Each row is followed by roughly how far along a hidden order it lies, from 0 to 10. A new part has a new order.
[  1.7  -3.9  11.3  11.2   7.4  -9.0   1.1   0.5   7.6 -13.3   5.2   8.3
  57.7  -6.2   9.8   2.9 -18.0 -19.0  19.7  -8.9  17.7  24.5   4.2  -1.2
   6.7  -1.9   2.9  -2.8  13.4   0.7   5.2   3.9   0.8   5.8  -7.3 -22.7
  -2.5 -14.6 -20.1  17.6  -8.1  -1.5  -3.3  23.0   2.8  12.6  -7.9  -0.3
 -12.1] -> 10
[ -4.7   1.5   0.2  -6.2  20.2  15.6  -5.7   8.4  -0.8  -0.6 -11.0  -0.1
 -68.9  -3.0  -6.3  11.8   1.2  18.7  -3.4  15.5 -14.0 -41.9   5.3   4.5
 -17.9   4.3   1.1  10.6  -2.5   0.8 -24.4  -7.7   0.8  -5.5   9.6  13.7
   2.0 -10.3   7.9   2.5 -10.1  -3.3  -3.8  -8.5  -1.1  11.7   4.6  -1.1
  -4.0] -> 1
[ -0.4 -10.7   3.1 -11.6  27.2   0.3  -1.6  -1.7  22.5  -8.9  -2.9   7.7
  -6.1  -0.2   0.0  10.8  16.3  26.6  17.7   7.6 -15.0 -15.3   4.5  21.2
 -12.6   0.9   8.9  11.6   8.5   0.9 -10.4   3.1  -4.3  -6.4  11.7  36.4
   5.2 -18.6  -9.3  -0.1 -27.7 -10.1  -4.3 -10.5   0.4  30.2   1.6  -4.6
 -15.8] -> 4
[  5.3  -8.5  12.5  13.2   1.6 -17.5 -11.4   2.7  18.4 -10.3  -2.8  10.4
  53.7 -13.6   0.7   9.9 -14.0 -32.2   7.1 -12.6  20.6  -7.2   7.6 -21.7
  16.7  -3.2   6.9  -4.4  -6.7  -1.1 -22.9   5.9  -3.6  10.9  -4.0 -61.6
  -5.2  -3.7 -18.5  16.0 -22.1  -9.9  -0.3  13.4  -5.4   3.7  -6.6   5.7
   0.3] -> 8
[  0.1  15.7   6.0   3.2   6.8   0.7  -7.0  15.7   4.9   5.3  -1.0   0.8
 -68.7 -14.2  -6.7  18.7  -1.1  10.6 -14.8  24.4 -12.8 -55.7  11.0 -10.9
  -5.5   2.7   2.8  13.6 -20.1   1.0 -46.2  -5.0  -2.1   8.2  11.0 -18.7
   1.4  -4.0   4.3  -7.4 -11.3  -7.1  -0.4 -14.6  -3.7   4.1   0.2   2.9
   2.9] -> 0
[  8.5   4.8   1.0  -6.7  19.9 -13.0  17.4 -10.1  20.4  -5.9  15.9  10.4
  60.3  -2.1  11.8   1.3  11.2   3.3  15.9  -4.9 -15.3  26.1  -7.9  21.0
  13.5  -3.8   6.1   3.0  -1.6   1.7  34.5   4.2  -1.6  -2.4   4.9  26.5
   7.3   4.8 -25.0   6.1 -32.3  -9.3   0.1  -2.7   4.0  30.9   4.0 -10.3
 -14.3] -> 9
[ -4.0  -8.6   1.7 -15.5  29.4   1.2  -1.7  -4.0   2.5 -10.1   3.0  10.9
 -11.3   2.6   2.0   8.0   4.2  17.9  15.8   8.7 -14.6  -4.8   6.2  28.6
 -14.6   0.2   7.0  10.8  15.8   1.9   1.5   4.4  -2.1  -4.3  13.5  60.3
   4.9 -20.4  -8.5  -3.1  -8.9  -3.9  -4.1  -7.0   2.6  32.0  -1.6  -7.2
 -17.9] -> 4
[ -1.1  -6.9  16.8   6.6  20.8  -9.0   8.8 -13.5  10.1 -12.2  25.4  15.7
  45.8   0.5   9.6   6.5 -10.0  -9.9  33.8   4.7  -1.4  15.6  -7.2  35.2
  -7.9  -2.7   1.9  10.7  21.5   5.7  39.6  10.4   3.5   6.0  -0.7  11.8
   2.8 -21.9 -28.1  21.6  15.2   3.5  -2.7  19.7  14.5  31.7 -15.5  -9.0
 -24.2] -> 10
[ -3.4  -3.7  -5.0 -16.2  15.3   4.0   6.0  -8.4  -1.8  -7.9   7.0   0.8
   7.0   9.4   2.5  -1.9  13.3  14.9  15.1   3.0 -17.1   8.5  -2.9  23.6
 -11.6  -0.6   4.0   4.8  18.2   2.1   8.7  -0.4  -1.0  -5.6   3.3  55.7
   5.4 -13.7  -5.5  -3.1  -1.6  -4.3  -3.5 -11.6   2.8  19.8   8.1 -10.8
 -22.1] -> 5

New part:
[ -4.2  16.1  -1.5  -5.6   2.4 -10.5  -6.1   3.3 -15.2 -33.3  10.2 -78.1
  -1.0   6.8   5.5   5.8   2.4   2.8 -32.5 -22.3   6.2  17.9   0.7 -24.2
   0.8 -25.6 -17.4 -19.8  -1.1   1.0  21.0   6.4 -12.7  -3.3  -5.3  20.2
   0.0 -12.2  -2.5 -12.1  18.4   2.0 -30.7  -3.6   2.6  27.3  31.6  18.5
  -2.9  -0.1] -> 7
[ -8.5  16.2  -0.1  -1.6   1.2  -8.8 -12.2   7.4 -26.4 -27.9   1.0 -57.8
   5.0  -0.8   1.3   9.8   5.9   1.6 -22.7 -12.7   4.9  10.0   0.3  -7.3
  -0.6 -20.4  -8.6 -19.1  -2.0   7.9  20.5   8.9 -29.8  -3.1  -1.0  15.0
   0.6 -11.6  -6.9  -1.5  12.7   1.5  -8.0  -8.0   0.5  28.1  24.1  13.7
  -1.7  -0.1] -> 2
[ -8.2  -9.1   3.5   1.9  -2.6 -13.9 -15.3  12.8 -23.9   4.4 -27.6  65.5
   7.6 -14.2  -9.9   9.7  15.0   2.7  50.2  15.5  -0.6  17.8   1.0  21.7
  -2.2  21.6   5.0  -9.7  -6.2  17.0  -1.6  12.9 -41.3   0.2  10.2 -20.8
   1.0  11.2 -13.4  39.2  31.4  -0.6  37.9  -9.4  -4.7  -3.9  -9.6 -20.0
   4.3  -0.7] -> 10
[ -5.1 -24.2   1.6  -6.3  -3.5 -22.5  -8.8   6.6  -9.2 -14.9 -17.8  33.0
  -8.3  15.1   0.1  13.3  13.4   7.9  26.9 -14.5   2.9 -12.1   2.8  -2.4
  -1.3  28.8 -12.3 -18.3  -4.1  11.4   8.2   9.4 -48.2  -3.4  -4.7   4.0
   1.0  -8.5   2.1  19.7  21.9   0.3  46.4  -3.6   0.3   8.2   9.9   5.2
  -2.3  -2.0] -> 0
[ -5.0   9.7   1.9   5.7   0.2  11.6 -11.0   5.2 -16.0  12.7  -8.7  50.0
  14.1 -25.0  -9.9  -1.1   1.4  -2.9  38.6  26.3  -2.8  -6.7  -0.9  18.6
  -1.2  -2.8  17.2  -5.3  -2.8   7.8  -9.0   4.3  -5.9   2.0  15.0 -22.5
   0.2  18.3 -11.7  27.8 -44.7  -0.9   8.1  -9.0  -4.5 -10.7 -17.3 -25.9
   5.9   0.5] -> 10
[ -6.9  -1.8  -0.5  -8.0  -0.7 -20.2  -8.6   7.9  -8.3 -37.8   2.4 -62.8
  -9.2  15.9   5.9  14.9  11.1   7.3 -26.7 -32.8   7.2   4.1   1.8 -20.7
  -0.1   1.5 -23.2 -25.0  -2.8   9.0  26.4   8.6 -44.8  -5.7 -11.4  23.5
   0.9 -20.3  -0.2  -0.6   4.2   1.9  14.0  -5.6   3.3  41.9  34.8  23.0
  -6.7  -1.0] -> 7
[  0.5 -28.9   1.5  -4.9  -2.5 -13.3  -0.2   2.3   2.1  -5.6  -8.7  29.8
  -6.9  11.0   0.2   9.9  10.5   4.5   9.5  -7.8   1.3   1.3   2.3  -1.4
  -0.5  21.5  -8.1  -5.1  -2.7   6.2   7.4   3.0 -34.4  -2.1  -5.3  -0.3
   0.7  -7.2   1.8   9.0   2.3   0.1  17.1   0.4   0.1   6.1  -5.1   0.3
  -2.1  -1.5] -> 0
[ -7.4 -14.5   3.7   0.9  -4.1 -16.5 -15.3  11.9 -24.3  10.2 -31.1  80.7
   5.3 -11.3 -10.8  11.5  14.3   2.8  62.2   9.8  -0.2  16.4   1.7  20.5
  -2.6  31.1   4.0  -8.7  -6.4  22.8  -7.9  13.8 -41.4  -0.5   9.4 -23.1
   1.2   8.0  -2.9  44.7  13.5  -1.0  42.8  -8.8  -4.1  -7.6 -16.2 -18.0
   3.9  -1.3] -> 10
[  6.5 -38.0   1.6  -4.6  -4.1  -7.7   6.9  -4.3  21.5  11.8 -10.2  81.5
 -12.6  17.7  -2.0   5.3   2.5   3.0  15.6   4.0  -1.7   3.3   1.8   3.2
  -0.3  43.8   1.0  17.8  -1.1   0.3 -13.3  -3.1  -4.4  -0.1  -7.1 -16.6
   0.2  -3.6   9.4  10.2 -13.0  -1.4  51.1   5.8   0.0 -19.1 -19.2   2.0
  -0.4  -1.2] -> 5
[-11.2  50.6  -0.9   5.5   5.0   3.7 -14.6   7.6 -34.0 -27.0  14.1 -53.5
  18.6 -25.5  -1.8  -1.9  -3.8  -2.7 -10.8   6.1   4.3   7.8  -2.4  -1.5
   0.0 -53.2   0.3 -22.9  -0.5   2.1  19.8  10.0  -2.0  -1.0  11.9   9.7
  -0.2   3.7 -16.4  -7.0  20.9   1.8 -46.5 -11.1  -3.8  21.5  28.0  -2.4
   0.7   1.4] -> 8
